What each symbol does to the points:
at | + ~
w743 | w852 w719
w649 | w769 w68
w792 | w997 w58
w58 | w239 w792
w339 | w846 w675
w719 | w303 w743
w673 | w328 w333
w239 | w568 w688
w205 | w688 w568
w303 | w58 w997
w333 | w11 w673
w322 | w719 w852
w406 | w634 w255
w495 | w887 w197
w769 | w322 w12
w688 | w792 w239
w823 | w618 w286
w11 | w255 w634
w286 | w551 w823
w997 | w743 w303
w852 | w12 w322
w619 | w286 w618
w551 | w675 w846
w618 | w530 w619
w675 | w406 w339
w328 | w197 w887
w530 | w318 w282
w318 | w285 w612
w887 | w333 w328
w197 | w205 w495
w846 | w823 w551
w68 | w149 w649
w255 | w339 w406
w285 | w649 w149
w282 | w619 w530
w149 | w612 w285
w568 | w495 w205
w634 | w673 w11
w612 | w282 w318
w12 | w68 w769

The rows follow the links: the fewer symbols apart two points are, the more alike their rows tend to be.

Each row is also shifted at random along 8 hidden directions that mean nothing.

Some points, each with a row of numbers:
w719 -> 18 -32 11 -3 -5 8 -1 13 -6 12 -10 -16 -9 -6 -15 -17 48 11 5 -5 22 -19 -5 6 5 -14 -34 -8 13 6 -12 -14 -16 -4 -25 -8 1
w239 -> -2 -21 5 -10 -17 -16 -4 1 -4 2 3 -3 7 -11 18 -19 15 13 -1 -12 0 -6 2 7 -12 -5 -17 9 10 18 -15 7 -20 -5 -7 0 3
w634 -> 20 11 -5 15 2 -8 -1 2 -7 -4 1 11 0 3 18 -2 -5 3 1 -5 4 6 -10 -7 -15 -9 9 8 5 3 -2 8 21 7 10 12 8
w255 -> 34 3 -7 8 -3 14 4 3 9 -7 8 6 -1 4 -24 5 -3 2 11 2 -3 -2 -4 -3 3 5 -7 6 5 -5 0 -1 -4 4 1 0 -7
w823 -> 10 8 1 -13 -9 -8 3 -5 2 -1 -17 -2 -11 4 29 11 -7 0 6 2 -2 22 -3 9 -16 4 -5 -3 4 18 7 -2 -11 -8 10 8 -3
w551 -> -10 13 -2 0 -9 -12 -11 11 -13 -3 10 8 -16 -11 5 -8 -10 -2 13 -9 1 25 -7 -1 -11 -12 -8 8 -2 2 -9 -2 -5 -11 14 0 -1
w673 -> 6 0 -2 -8 25 21 16 -5 31 7 1 -3 17 8 1 -17 -9 12 -21 -1 6 -30 -1 -8 0 -8 13 -22 -28 3 27 -4 -29 1 18 -12 15
w618 -> 38 3 5 -11 1 -21 0 -13 -6 -2 -5 4 8 10 13 19 -12 0 5 4 -10 6 2 2 -3 7 15 0 -4 14 -3 10 14 0 -2 -4 3
w769 -> -23 -1 7 12 13 -17 -11 5 -10 6 15 2 17 -2 -22 16 -5 -10 7 5 -8 -4 -3 -8 9 3 25 13 -12 0 -11 17 31 5 -3 -12 0
w322 -> -8 -5 1 34 6 6 -12 18 -17 5 12 -7 9 -15 -5 2 20 -10 0 6 2 -7 -3 -13 9 -4 9 11 -1 -14 0 -1 27 8 -11 0 -2
w852 -> -17 -35 6 -14 -20 -12 -8 5 -4 -1 15 -17 20 -13 9 12 12 5 2 7 -28 -11 15 3 8 10 -4 17 -6 17 -10 0 -13 -7 -26 -24 -11
w11 -> -7 3 -5 -23 -12 -9 4 -13 1 -14 4 17 -15 8 -18 4 -16 10 16 -5 -8 8 5 6 1 0 -14 1 9 1 -19 -4 -2 0 -2 -2 -4
w286 -> 36 5 -6 27 2 -15 -18 4 -19 2 19 11 12 6 -3 2 -8 -3 8 -4 -6 8 -9 -7 7 3 22 18 -1 -8 -16 16 35 1 -13 -1 3
w149 -> 23 8 7 -9 8 4 -10 6 12 7 10 0 3 -15 -52 -3 -14 -16 5 -1 -1 4 5 3 13 9 -3 2 -16 -9 3 6 -22 -8 19 -11 -10
w688 -> -39 -15 2 -9 -11 -19 0 -1 -8 -15 20 3 17 -12 13 19 -6 4 2 7 -30 -9 14 -9 -8 -2 10 21 -6 16 -12 0 13 9 -6 -12 -5
w530 -> 18 3 3 20 19 20 3 14 22 18 -12 -18 18 9 -7 7 3 -5 -1 10 8 0 -18 1 -4 7 16 -9 -14 10 29 12 -16 -6 10 -3 -3
w887 -> 58 -11 -4 2 -8 -7 3 -9 3 -2 4 4 19 6 7 -13 0 11 -7 -9 -3 -12 0 1 -6 5 -2 10 13 8 -8 13 -6 5 -9 8 5

In each set, the symbols that take the first to the second take the third to the fourth. Give the fourth.
Answers are names.
-3 -5 -1 3 4 -5 -2 4 3 4 12 6 6 6 -16 -5 -1 15 14 -4 2 -4 -12 -2 -7 -11 1 2 -8 10 -10 7 -6 -8 -1 -15 4
to -24 -19 0 -21 -18 -11 2 -12 -9 -7 5 5 -6 0 15 -15 9 16 -5 -11 -6 -9 12 4 4 -5 -15 -1 9 4 -21 -9 -5 -2 -21 -6 6
as 19 12 -4 -15 5 -10 6 -22 15 -7 5 19 15 11 -14 -5 -36 7 -4 -8 -7 -3 2 2 -1 7 11 -1 -7 4 -4 17 -4 5 16 4 7
to w286

-14 -5 12 -23 -13 -28 -2 -10 -24 -1 -15 3 -20 -3 22 -7 14 1 0 -10 12 7 6 10 -5 -11 -14 -7 15 9 -21 -5 16 0 -9 12 8
to 4 -12 11 3 7 -12 -7 8 -7 9 8 -12 20 -9 7 5 7 -3 -2 4 -10 -9 2 -6 1 0 16 6 -16 13 0 9 3 -2 -5 -17 0
as 9 -14 -2 -4 10 13 14 -6 4 -6 8 1 4 0 -5 0 10 12 -11 7 -4 -30 9 -11 7 -10 2 -4 -4 -9 1 -16 12 14 -10 -8 7
to w634

25 4 8 3 -2 -1 -4 12 -4 3 -8 -10 -7 -9 16 10 6 -10 4 6 -1 14 -3 1 -11 1 -1 3 0 6 8 -5 0 -2 9 3 -7
to 31 0 -4 18 -16 -15 -3 5 -3 4 -22 1 1 17 32 13 3 3 21 3 0 30 -23 15 -31 11 -2 14 23 29 2 22 4 -5 -3 21 -8
as -34 1 0 -4 -12 -18 7 -7 -15 -13 -8 8 -5 1 37 14 2 4 2 3 -8 8 3 0 -20 -4 1 9 16 12 -8 0 25 10 -2 15 2
to w673

28 5 -3 -21 -1 -5 10 -21 11 -7 -5 13 2 10 -4 -13 -17 9 -10 -12 5 -6 5 6 -2 4 -2 -10 6 1 -3 6 -13 7 11 10 12
to -3 7 -3 1 3 12 3 10 13 10 -12 -3 -19 6 -8 -20 7 9 10 -8 24 12 -17 7 -11 -12 -21 -14 2 5 8 -4 -29 -13 13 3 5
as -41 3 5 -8 0 -3 5 -9 7 -2 -8 2 1 5 -8 14 -9 -3 3 6 -4 3 3 3 -3 11 3 -1 2 6 3 5 3 7 7 5 -5
to w649

-5 -9 10 0 9 -5 -11 16 -7 3 26 -9 10 -31 -21 4 5 -9 -1 3 -11 -9 12 -12 9 -9 4 12 -23 -3 -6 -5 2 1 6 -22 -6
to 7 12 -9 -4 6 9 10 -12 17 -1 -11 5 3 19 4 5 -18 3 -1 3 -2 4 -2 4 0 10 10 -14 -2 -2 14 4 -5 -2 6 5 3
as -3 3 8 -30 -4 -1 12 -20 4 0 -27 -5 -11 10 13 2 2 -2 -13 2 7 0 13 14 3 8 -10 -21 12 5 5 -6 -7 2 1 13 3
to w634

24 -2 -4 -6 1 12 8 -10 4 0 -4 7 -9 2 -23 -19 8 7 -7 -10 17 -13 2 3 8 -8 -17 -10 12 -14 -6 -4 -3 7 0 12 4
to -18 6 -11 17 9 17 11 -1 -9 -11 11 9 -9 1 9 6 5 3 -11 7 -4 -18 6 -16 10 -13 11 -1 -1 -25 3 -23 36 16 -8 -1 5
as -3 -10 -2 -3 -10 -3 -11 4 -9 4 9 -5 -1 -2 7 -3 5 0 2 -2 -9 4 3 4 13 1 -1 1 -4 -5 -8 -5 -5 -15 -21 -15 -1
to w823

18 -9 2 -12 -2 0 -8 -1 1 6 5 -4 -5 0 -10 -9 2 -1 0 -5 0 -4 5 4 18 -1 -6 -8 -5 -6 -5 -7 -15 -11 -13 -14 -1
to -7 -12 4 -8 6 20 6 3 -7 4 -3 -11 -21 -1 -13 8 27 -1 -5 10 5 -20 12 -4 30 -11 -6 -20 -5 -21 0 -34 13 -1 -28 -19 0
as 13 5 5 6 2 8 -2 2 4 7 -19 -6 -9 4 -33 6 6 -13 10 1 15 12 -8 11 3 12 -15 -4 15 -4 3 7 -4 0 2 15 -11
to w719

-1 8 -1 11 -8 12 -18 26 -8 -3 24 -4 -16 -36 -15 -6 -3 -18 4 0 -4 18 8 -8 7 -5 -15 14 -11 -23 1 -17 -15 -11 15 -8 -15
to -30 1 -14 20 -3 28 -1 12 7 -6 14 2 -5 -8 -14 -14 6 2 -4 -2 2 -5 -1 -6 7 -4 -11 6 3 -23 7 -13 -8 2 -1 1 -5
as -60 -1 -3 18 16 2 -6 7 14 10 16 -4 34 2 -17 -10 -12 2 -5 -3 -5 -12 -11 -6 2 6 21 8 -17 6 7 25 -14 -2 9 -12 6
to w551

27 -2 5 -13 26 -4 18 -18 22 3 0 8 27 18 -26 2 -18 14 -9 -1 -2 -33 3 -7 1 0 22 -10 -18 12 5 18 2 13 13 -10 12
to -18 -1 -3 17 2 11 -14 13 9 10 12 -12 20 -5 10 -6 -8 -7 -6 1 -11 4 -2 -1 9 14 14 6 -15 -2 14 8 -20 -14 -2 -16 -6
as -25 6 7 -14 3 -12 -4 -3 -5 -1 4 4 0 -19 -2 -11 -7 -6 -6 -10 3 1 10 -2 -1 -4 -3 1 -7 1 -4 -1 -6 1 16 0 4
to w846

19 0 7 -18 1 -17 11 -15 2 -8 -7 5 10 -3 14 6 -9 2 -9 -2 -4 -8 10 -1 -16 3 6 0 1 14 0 9 6 15 14 12 6
to -2 4 1 7 5 12 5 7 11 -5 -1 -7 5 -16 -5 8 1 -9 -5 7 -1 -5 3 -7 -7 3 -2 5 -1 -4 14 -1 -6 10 20 9 -7
as 18 -1 4 -8 -4 -17 -11 5 2 10 2 -1 6 1 -7 -10 -6 3 13 -10 1 13 -11 9 -6 4 -4 0 -5 19 -9 16 -21 -20 1 -10 1
to w286

-15 14 -9 3 -3 4 4 -11 -2 -7 -4 17 -19 3 -7 -8 -8 -1 -2 -8 11 4 1 1 3 -1 -8 -2 17 -19 -5 -4 13 8 6 20 4
to -21 20 7 -32 2 -13 1 -23 3 1 -22 6 -15 12 -13 2 -24 -11 -1 -3 9 17 8 16 8 12 -1 -18 3 -2 -4 5 -5 -4 9 12 1
as -11 5 -1 32 1 7 -10 25 -10 5 -2 -9 -3 -7 5 17 13 -15 14 11 -2 20 -13 -4 -7 0 6 12 1 -3 8 -1 15 -2 -1 4 -12
to w673

-7 11 0 4 14 4 -2 0 2 -1 7 -1 6 1 -3 19 -15 -12 -5 12 -13 0 7 -9 11 5 24 -3 -20 -9 12 -6 15 1 3 -14 0
to -50 5 3 6 17 17 2 3 29 16 -9 -9 18 15 -46 10 -10 -7 9 7 2 2 -14 8 7 21 6 -5 -8 4 20 20 -24 -5 11 -4 -7
as -13 12 -5 -25 -14 -6 12 -24 8 -8 -22 10 -15 22 36 -1 -16 9 0 -4 0 19 0 16 -12 6 -6 -15 14 11 3 -2 -8 -6 2 16 5
to w282

-16 3 5 -7 -2 -6 -12 -1 3 5 4 -3 5 -1 -16 4 -11 -10 5 -1 -7 10 2 6 9 11 2 1 -7 -1 -4 7 -12 -11 0 -10 -8
to 30 -2 7 -10 0 11 8 -4 -17 -1 -22 -6 -38 2 4 7 29 -6 -5 7 21 -4 10 2 15 -13 -17 -26 10 -21 -1 -33 25 7 -18 7 2
as -24 3 3 -21 -3 -7 8 -7 2 -14 4 0 6 -17 36 5 -14 -2 -20 3 -15 -5 20 -7 -12 -2 6 0 -9 5 8 -8 -6 10 20 3 1
to w239

-14 13 0 -13 13 -4 15 -22 9 -3 -13 10 5 12 6 6 -17 6 -10 2 2 -9 4 -2 -7 -1 12 -11 -1 2 6 3 12 14 15 9 10
to 7 24 6 -1 -1 -23 -12 -9 -2 3 -17 6 4 1 -4 9 -22 -19 9 -5 5 33 -6 13 -13 19 4 5 10 10 0 28 1 -2 23 26 -4
as -27 -12 3 4 7 15 -2 13 -8 0 20 -16 1 -25 15 -1 14 -8 -20 11 -15 -19 21 -17 21 -8 11 -1 -26 -19 9 -27 4 1 -12 -28 -5
to w568

20 -2 -9 24 4 5 -2 9 -5 7 4 6 0 13 0 -8 9 9 7 -4 8 -3 -17 -3 0 -8 7 2 5 -3 -5 4 16 -2 -14 0 7
to -3 -21 -2 1 14 23 8 1 20 13 6 -6 11 9 -38 -22 19 15 -9 -6 11 -37 -3 -2 20 -1 -9 -12 -6 -7 1 -2 -21 0 -16 -17 7
as 31 9 -5 12 7 12 -4 -8 -1 8 -5 -1 -3 12 0 -8 0 -7 -11 -3 8 2 -1 3 18 6 8 -12 2 -20 6 -2 8 -3 -11 3 4
to w333

-8 20 -5 11 22 2 8 -2 13 4 -1 14 10 16 -18 -1 -21 3 2 -2 11 -3 -16 -7 -12 -3 18 -7 -12 5 12 15 5 6 28 7 11
to -2 13 -15 21 -14 7 -4 8 -5 -14 12 13 -11 -5 1 1 -9 -5 7 -1 -4 15 -3 -4 -6 1 -5 20 14 -16 -2 -3 12 6 5 18 -9
as -1 -4 5 3 -5 4 6 9 11 3 -21 -6 -2 -2 -1 3 15 3 12 4 12 7 -14 6 -30 2 -19 5 16 21 8 10 -17 4 18 21 -7
to w239

